[ 1.16  1.53 -3.38  0.82 -0.30 -0.58 -2.52  1.64 -0.11  0.31 -0.63 -0.73
 -1.05  0.62 -1.05 -0.37 -0.88  2.61  1.66 -0.40  0.80 -2.64 -0.98  0.28
  1.22 -0.10  0.80 -0.15 -0.64  1.20 -0.95 -1.85  1.40  1.22 -3.10  1.88
 -0.51  0.71 -1.08 -2.57  1.06 -1.36  0.57 -0.50  1.36  0.29  1.23 -0.52] : (54), <29>
[-0.32  1.33 -5.92  0.97  0.37 -1.52 -0.18 -1.36  0.11  0.78 -2.39  2.83
  0.01  0.41 -0.35  1.09  0.17  4.31  0.34 -1.86 -1.93  0.72 -2.74 -3.23
  2.41 -0.03 -0.68 -0.60 -0.81  0.01 -1.39 -2.83 -1.02  2.49 -5.04  3.07
 -1.90  1.28  0.41 -5.50  1.28 -2.27  1.40 -2.53  3.48  2.33 -2.08  1.59] : (55), <32>
[ 0.23  0.22 -2.77  0.85  1.42  0.82  0.65  0.12 -0.34 -0.20  1.66 -3.10
 -0.80  0.85 -0.36 -2.72  3.21  0.63 -0.10  0.14 -2.18 -0.01 -1.97  0.62
 -0.52 -1.16 -2.59 -1.63  1.64 -0.08 -0.36 -1.16 -0.74 -0.92  0.58 -1.16
 -0.49 -0.53  0.01 -2.59  0.34  1.10  1.02  0.99 -0.50 -1.61 -2.69 -0.03] : (57), <32>
[ 2.93  1.29 -3.48  0.04  0.04  1.41 -0.28 -1.06 -0.10  0.87  2.49 -1.95
 -0.87  1.05  1.38 -1.24  1.80  2.55 -2.23  2.97 -2.44  0.06 -1.92 -0.95
 -1.58 -0.66 -1.16 -0.42  3.54  2.77  0.47 -2.75  0.63  0.90  1.36  1.10
 -1.61 -0.16  0.94 -5.61  0.90 -0.45  0.86 -0.83 -0.48 -3.54 -0.25  2.32] : (57), <32>
[ 7.49  2.92  2.83 -3.29 -1.47 -0.11 -4.55 -3.83  2.03  2.23 -4.32  0.12
  1.29 -0.51 -1.91  4.92  2.85  1.57  2.53 -1.96  2.69  0.82  2.19 -4.85
 -5.02 -4.00  4.52  0.37  1.78  5.63  0.24 -1.82  3.62  4.75  4.00  1.99
  0.84  0.62  1.76  3.42 -1.06 -0.05  2.32 -0.22  0.62 -2.57  1.55 -0.95] : (54), <32>
[ 8.31  3.30  5.64 -0.66 -1.45 -0.46 -1.87 -1.45  0.87  2.86 -2.89 -1.01
  2.53  2.00 -1.97  2.10  2.41  0.38 -0.79 -2.16  2.69  1.18 -1.38 -3.23
  0.04 -2.32  0.52 -0.32  1.29  1.96 -0.44 -2.69  1.13  2.43  0.11  2.45
  1.75  2.06 -0.76  3.45 -0.95 -0.47  2.12 -1.30  0.46  0.43 -0.27  0.49] : (54), <29>
[ 6.14  2.89 -0.19 -1.19 -0.18 -0.32 -2.06  0.31  0.02  0.34 -3.21 -0.12
 -0.20  0.55 -3.18  0.39  0.78  1.87  0.75 -1.42  2.34 -0.89 -1.25 -2.73
 -0.64 -1.42  2.03 -0.84  1.24  2.33 -0.16 -1.88  0.51  2.04 -2.15  2.48
  0.37  0.30  0.36  0.34  0.92 -1.31  1.20 -1.44  1.30  0.30  2.29 -1.58] : (54), <29>
[-0.45 -0.47 -1.54  1.21  0.01 -0.02  2.63  0.23  0.05  0.08 -0.66  3.12
 -0.89 -0.49  1.29  0.93 -3.92  1.10 -1.31  1.10 -0.04 -1.16  0.44  0.14
  2.60  2.11  1.36  0.22 -1.76 -0.56  0.08 -0.08 -0.51  0.15 -2.84  0.52
 -0.56 -0.79  0.45 -1.24 -0.34 -1.50 -1.09 -1.23  0.41  0.41  4.50  1.33] : (55), <32>
[ 1.97 -1.80 -3.37  1.67  0.27  0.05 -0.69  0.82  1.49  1.23  0.12  0.78
 -0.26 -0.50 -0.31  0.46 -1.87 -0.61 -1.49  2.44 -1.22 -1.25  0.07 -2.28
  3.94 -0.07 -0.50 -0.09 -1.77  1.02  0.17 -1.43 -0.07  0.29  0.26 -0.46
 -0.83 -0.70 -0.74 -1.17 -0.49  0.48 -0.18 -0.84  0.39 -3.02  0.14  3.07] : (59), <29>
[ 2.72  0.80  4.35 -1.52 -0.84 -0.63 -0.31 -0.02 -0.01  1.01 -1.40  0.93
  1.00  0.98 -0.38  0.57  2.08 -1.04  0.75 -1.60  1.40  0.78 -0.99  0.36
 -1.17 -0.55  0.59  0.70  0.84 -0.45  0.35 -0.15  0.55  0.51  0.42  0.34
  1.56  0.68  0.60  3.20 -0.50  0.36  0.86 -0.42 -1.41  0.84 -0.28 -1.25] : (54), <29>
[ 5.69  2.00  1.66 -0.68 -0.53 -0.71 -0.32 -0.68  0.45  1.78 -2.12  1.19
  0.86  1.11 -3.09  1.06  1.69  0.64 -1.65 -1.00  0.04  0.75 -0.66 -3.63
  0.85 -0.82  0.54 -0.64  1.30  1.67  0.35 -1.79  0.39  2.73 -1.31  1.05
  0.29  0.07  0.53  0.83 -0.82 -1.28  0.79 -1.35  1.49 -0.38  0.10  1.28] : (54), <29>
[ 2.09  0.63 -0.52 -0.73 -0.34  0.04 -2.14 -2.71  1.58  1.59 -1.87  0.61
  0.55  0.34 -0.59  1.32  0.77 -2.22 -1.25  1.29 -1.32 -1.21 -0.32 -3.60
  1.66 -0.67  0.83  1.33 -0.35 -0.46 -0.23 -1.76  2.21  1.53  1.32  0.73
  0.35 -0.05 -0.18  1.02 -0.79  1.24  0.27 -0.61  0.48 -0.90 -1.29  1.89] : (59), <29>
[ 2.17 -0.16 -4.65  0.91  0.26  0.25 -1.62 -0.24  1.83  0.98 -0.22  1.14
 -0.07  0.36 -0.88 -0.99 -1.75 -0.76 -2.91  3.51 -2.96 -1.93 -1.47 -2.71
  1.56 -0.57  0.10  0.39  0.43  0.73  0.10 -1.69  1.95  1.71 -0.09  0.14
 -1.15 -0.10  0.07 -2.82  0.49  0.31 -0.56 -1.66  1.16 -2.46  0.84  2.32] : (59), <29>
[ 3.48  0.17 -3.83  1.31  0.47 -0.26 -1.10 -1.79  1.51  0.67 -1.42  0.65
  0.04  0.50 -1.21  0.14 -1.08  1.35 -1.68  1.30 -1.93 -1.38 -0.87 -3.54
  3.49 -0.37 -0.33 -0.62 -1.79  1.05  0.58 -2.77 -0.22  1.38 -1.71  1.23
 -1.42 -0.79 -1.28 -2.30 -0.30 -0.19  0.73 -0.55  1.02 -2.19  0.00  2.92] : (59), <29>
[-1.04 -0.98 -2.79  1.34  0.14 -0.49 -0.80  0.70  0.30  0.45  0.36  0.78
 -1.09 -0.99 -1.07 -0.44 -2.57  1.27  1.49  0.16  0.34 -1.21 -0.51  0.67
  3.85  0.77 -0.15 -0.19 -2.89 -0.18 -1.15 -0.98 -0.29  0.04 -2.66  1.24
 -0.78 -0.13 -1.37 -1.69  0.84 -0.54 -0.01 -0.05  1.47  0.84 -0.35 -0.22] : (55), <29>
[ 0.69  1.47 -1.70 -0.97 -0.17  0.24 -3.50 -1.29 -0.12  1.06  0.68 -2.33
 -0.35  0.66 -0.42 -1.24  2.50 -1.57  2.27  0.77  0.08 -0.73 -1.88 -0.04
 -0.56 -0.60  1.39  0.00  2.37  2.11 -0.16 -1.10  1.81  0.49  1.84 -0.32
  0.07  1.74  0.66 -0.93  0.95  0.16 -0.04 -1.15  0.84 -0.58 -0.43 -1.47] : (57), <29>
[ 4.96  3.16  2.90 -1.86 -0.96 -0.77 -2.16 -2.86  1.15  2.10 -2.21 -0.20
  1.27  1.50 -0.73  1.36  3.03 -0.12  0.81 -1.56  1.44  0.24 -0.53 -2.46
 -2.04 -1.65  1.23  0.38  2.19  1.80 -0.12 -2.24  1.51  2.11  0.95  0.66
  1.80  1.97  1.19  2.30 -0.71 -0.16  1.76 -1.27  0.27  0.48 -0.32 -0.05] : (54), <29>
